Below are the code and all the weights of a small trained network. Each question names an input and a class and asks about switching units off, where a switched-off unit gives its printed mean instead of its output.

import numpy as np


def w(rows, s, z=0):
    codes = np.array(rows[::2]) - 128.0
    scale = np.full(codes.shape[1], s)
    scale[-1] = z or s
    return codes * scale


def norm(h):
    return h / np.sqrt((h * h).mean(-1, keepdims=True) + 1e-5)


def f(y):
    return y / 2 * (1 + np.tanh(0.7978845608 * (y + 0.044715 * y**3)))


def log_softmax(a):
    a = a - a.max(-1, keepdims=True)
    return a - np.log(np.exp(a).sum(-1, keepdims=True))


def net(x, mask):
    res = np.array(x, float).reshape(1, 5) / 4 @ E
    u = 0
    for l in range(3):
        y = f(norm(res) @ A[l][:, :-1].T + A[l][:, -1])
        res = res + np.where(mask[u : u + 4], y, B[l][:, -1]) @ B[l][:, :-1]
        u += 4
    return log_softmax(norm(res)[-1] @ U[:, :-1].T + U[:, -1])


A, B = {}, {}
E = w([
[126,136,128],'x0',
[126,101,109],'x1',
[143,254,119],'x2',
[180,44,101],'x3',
[59,195,142],'x4',
],0.0068)
A[0] = w([
[216,235,194,252],'0.n1',
[166,114,228,131],'0.n2',
[253,8,185,106],'0.n3',
[125,179,231,52],'0.n4',
],0.0066,0.0026)
B[0] = w([
[113,119,176,235],'0.n1',
[187,96,54,139],'0.n2',
[2,78,95,253],'0.n3',
[162,80,94,138],'0.n4',
],0.0082,0.0043)
A[1] = w([
[199,112,188,90],'1.n1',
[56,185,208,251],'1.n2',
[34,135,54,114],'1.n3',
[60,2,156,250],'1.n4',
],0.0075,0.0029)
B[1] = w([
[205,145,68,119],'1.n1',
[162,64,252,216],'1.n2',
[142,55,222,168],'1.n3',
[206,106,2,254],'1.n4',
],0.0072,0.0078)
A[2] = w([
[134,102,81,84],'2.n1',
[127,137,160,25],'2.n2',
[190,131,154,4],'2.n3',
[254,98,164,204],'2.n4',
],0.0081,0.0026)
B[2] = w([
[149,231,86,168],'2.n1',
[75,191,91,112],'2.n2',
[170,34,69,112],'2.n3',
[192,2,92,255],'2.n4',
],0.0071,0.0034)
U = w([
[254,50,68,81],'0',
[245,61,232,114],'1',
[85,143,116,253],'2',
],0.0061,0.0017)

Each question gives the input, the list of numbers given to net, and the class t.
The units are the neurons (one row each of A and B). Each row of codes is followed by its name. A weight is (code - 128) times the scale printed after its matrix; where a second scale follows, it is the last column's (A, B and U).
mask holds one flag per neuron, layer by layer. A switched-off neuron (its flag False) gives its mean, the last column of its row in B, instead of its output. The means were averaged over made-up inputs and are rounded, as every weight is.
A unit's drop is (log p(t) with every unit on - log p(t) with that unit switched off) / (log p(t) with every unit on - log p(t) with every unit switched off).
The circuit of an input: a set's keep is (log p(t) with only the set's units on - log p(t) with every unit switched off) / (log p(t) with every unit on - log p(t) with every unit switched off). Starting from all 12 units, units are removed one at a time, each time the one whose removal leaves the highest keep (on an exact tie, the one counted first), for as long as the keep stays at least 0.8.
circuit, biggest first: the units of the circuit, biggest drop first
most important unit: the unit with the biggest drop
top k neurons: the k neurons with the biggest drops, biggest first
drop when u is switched off: that unit's drop, to one decimal
input [7,7,6,1,5], class 1: most important unit => 1.n2
input [-4,5,4,2,3], class 1: circuit, biggest first => [1.n4 0.n3]
input [4,2,6,-1,0], class 1: top 2 neurons => [1.n4 1.n2]
input [6,4,0,-5,5], class 1: top 2 neurons => [1.n2 0.n3]
input [-3,-3,-1,-8,7], class 1: top 2 neurons => [1.n2 0.n3]
input [-8,1,3,4,7], class 1: top 2 neurons => [1.n2 1.n4]
input [6,7,-3,-7,6], class 1: circuit, biggest first => [1.n2 0.n3]
input [8,5,4,6,8], class 1: top 2 neurons => [1.n2 1.n4]
input [3,1,5,4,5], class 1: drop when 0.n3 is switched off => 0.1
input [8,-2,-2,-1,8], class 1: drop when 1.n2 is switched off => 0.4
input [-4,5,4,3,8], class 1: drop when 0.n3 is switched off => 0.1
